Below are the code and all the weights of a small trained network. Each question names an input and a class and asks about switching units off, where a switched-off unit gives its printed mean instead of its output.

import numpy as np


def w(rows, s, z=0):
    codes = np.array(rows[::2]) - 128.0
    scale = np.full(codes.shape[1], s)
    scale[-1] = z or s
    return codes * scale


def f(y):
    return y / 2 * (1 + np.tanh(0.7978845608 * (y + 0.044715 * y**3)))


def log_softmax(a):
    a = a - a.max(-1, keepdims=True)
    return a - np.log(np.exp(a).sum(-1, keepdims=True))


def net(x, mask):
    res = np.array(x, float).reshape(1, 8) / 4 @ E
    y = f(res @ A[0][:, :-1].T + A[0][:, -1])
    res = res + np.where(mask, y, B[0][:, -1]) @ B[0][:, :-1]
    return log_softmax(res[-1] @ U[:, :-1].T + U[:, -1])


A, B = {}, {}
E = w([
[234,137,88,143,160],'x0',
[104,163,197,75,72],'x1',
[80,87,173,95,91],'x2',
[105,82,172,175,206],'x3',
[195,1,84,123,116],'x4',
[171,89,135,39,154],'x5',
[157,142,141,241,42],'x6',
[182,188,236,158,153],'x7',
],0.0077)
A[0] = w([
[37,134,227,57,141,254],'N0',
[31,65,108,205,151,229],'N1',
[170,115,73,61,195,122],'N2',
[162,140,57,51,121,143],'N3',
[152,124,210,179,254,182],'N4',
[218,203,145,147,58,145],'N5',
[86,116,148,156,29,226],'N6',
[205,190,165,164,83,66],'N7',
[105,91,178,206,100,227],'N8',
[118,95,106,62,70,107],'N9',
[73,92,44,187,88,234],'N10',
[128,75,163,120,230,59],'N11',
[56,224,157,106,192,120],'N12',
[168,81,193,74,69,205],'N13',
[124,100,123,171,55,250],'N14',
[26,194,114,123,68,248],'N15',
[36,186,139,203,105,210],'N16',
[195,133,159,153,139,207],'N17',
[83,156,212,156,146,156],'N18',
[110,41,136,82,186,124],'N19',
[4,181,146,40,9,189],'N20',
[188,185,89,164,199,207],'N21',
[200,141,123,171,128,173],'N22',
],0.0094,0.0043)
B[0] = w([
[80,189,151,131,116,252],'N0',
[144,120,170,81,172,211],'N1',
[224,116,91,176,86,200],'N2',
[194,123,66,130,95,197],'N3',
[136,116,167,125,104,214],'N4',
[158,146,130,142,53,211],'N5',
[121,161,68,106,103,205],'N6',
[159,161,131,173,71,183],'N7',
[117,172,140,88,143,201],'N8',
[127,110,93,139,215,178],'N9',
[101,134,168,98,145,215],'N10',
[189,99,156,180,171,168],'N11',
[2,141,194,158,136,202],'N12',
[152,141,90,60,152,210],'N13',
[121,170,155,74,108,203],'N14',
[88,136,132,64,142,226],'N15',
[118,145,129,75,155,219],'N16',
[149,172,156,121,99,190],'N17',
[114,115,133,102,96,192],'N18',
[182,83,122,139,150,196],'N19',
[37,132,141,36,172,255],'N20',
[69,155,144,120,80,199],'N21',
[142,165,160,129,82,188],'N22',
],0.0093,0.009)
U = w([
[183,161,94,113,38,158],'0',
[202,34,1,128,138,2],'1',
[97,123,158,192,81,31],'2',
[161,30,176,230,154,72],'3',
[96,109,111,42,122,237],'4',
],0.0089,0.0027)

Each question gives the input, the list of numbers given to net, and the class t.
The units are the neurons (one row each of A and B). Each row of codes is followed by its name. A weight is (code - 128) times the scale printed after its matrix; where a second scale follows, it is the last column's (A, B and U).
mask holds one flag per neuron, in row order. A switched-off neuron (its flag False) gives its mean, the last column of its row in B, instead of its output. The means were averaged over made-up inputs and are rounded, as every weight is.
A unit's drop is (log p(t) with every unit on - log p(t) with that unit switched off) / (log p(t) with every unit on - log p(t) with every unit switched off).
The circuit of an input: a set's keep is (log p(t) with only the set's units on - log p(t) with every unit switched off) / (log p(t) with every unit on - log p(t) with every unit switched off). Starting from the 12 units with the biggest drops (on a tie, the unit counted first), units are removed one at a time, each time the one whose removal leaves the highest keep (on an exact tie, the one counted first), for as long as the keep stays at least 0.8.
units of the circuit, in order: the units of the circuit, biggest drop first
unit that matters most: the unit with the biggest drop
top k neurons: the k neurons with the biggest drops, biggest first
drop of u: that unit's drop, to one decimal
input [8,3,-3,6,2,8,1,1], class 1: unit that matters most -> N0
input [0,0,-8,7,-8,0,3,2], class 2: units of the circuit, in order -> N12, N20
input [1,4,-7,6,-3,-3,-1,2], class 2: top 3 neurons -> N20, N12, N13
input [0,5,5,6,7,5,-3,2], class 3: units of the circuit, in order -> N11, N20
input [0,-5,7,-7,8,-8,8,-4], class 4: units of the circuit, in order -> N10, N1
input [7,3,8,4,-3,-6,-4,3], class 2: units of the circuit, in order -> N20, N12, N13
input [8,-4,-5,-1,8,-1,-6,6], class 0: top 2 neurons -> N21, N22
input [-4,-2,-2,-4,6,-5,-8,8], class 0: top 3 neurons -> N20, N9, N12
input [4,7,1,6,-6,-4,1,4], class 2: top 2 neurons -> N12, N7
input [4,3,-3,-2,-8,-3,-8,6], class 2: top 2 neurons -> N12, N13
input [7,5,8,6,7,4,5,8], class 0: drop of N13 -> 0.1
input [4,1,0,-2,-8,5,-4,8], class 2: drop of N12 -> 0.3
input [1,2,7,2,6,-3,-4,-4], class 1: drop of N19 -> 0.2
input [-6,-8,-8,2,-5,-8,4,2], class 4: units of the circuit, in order -> N16
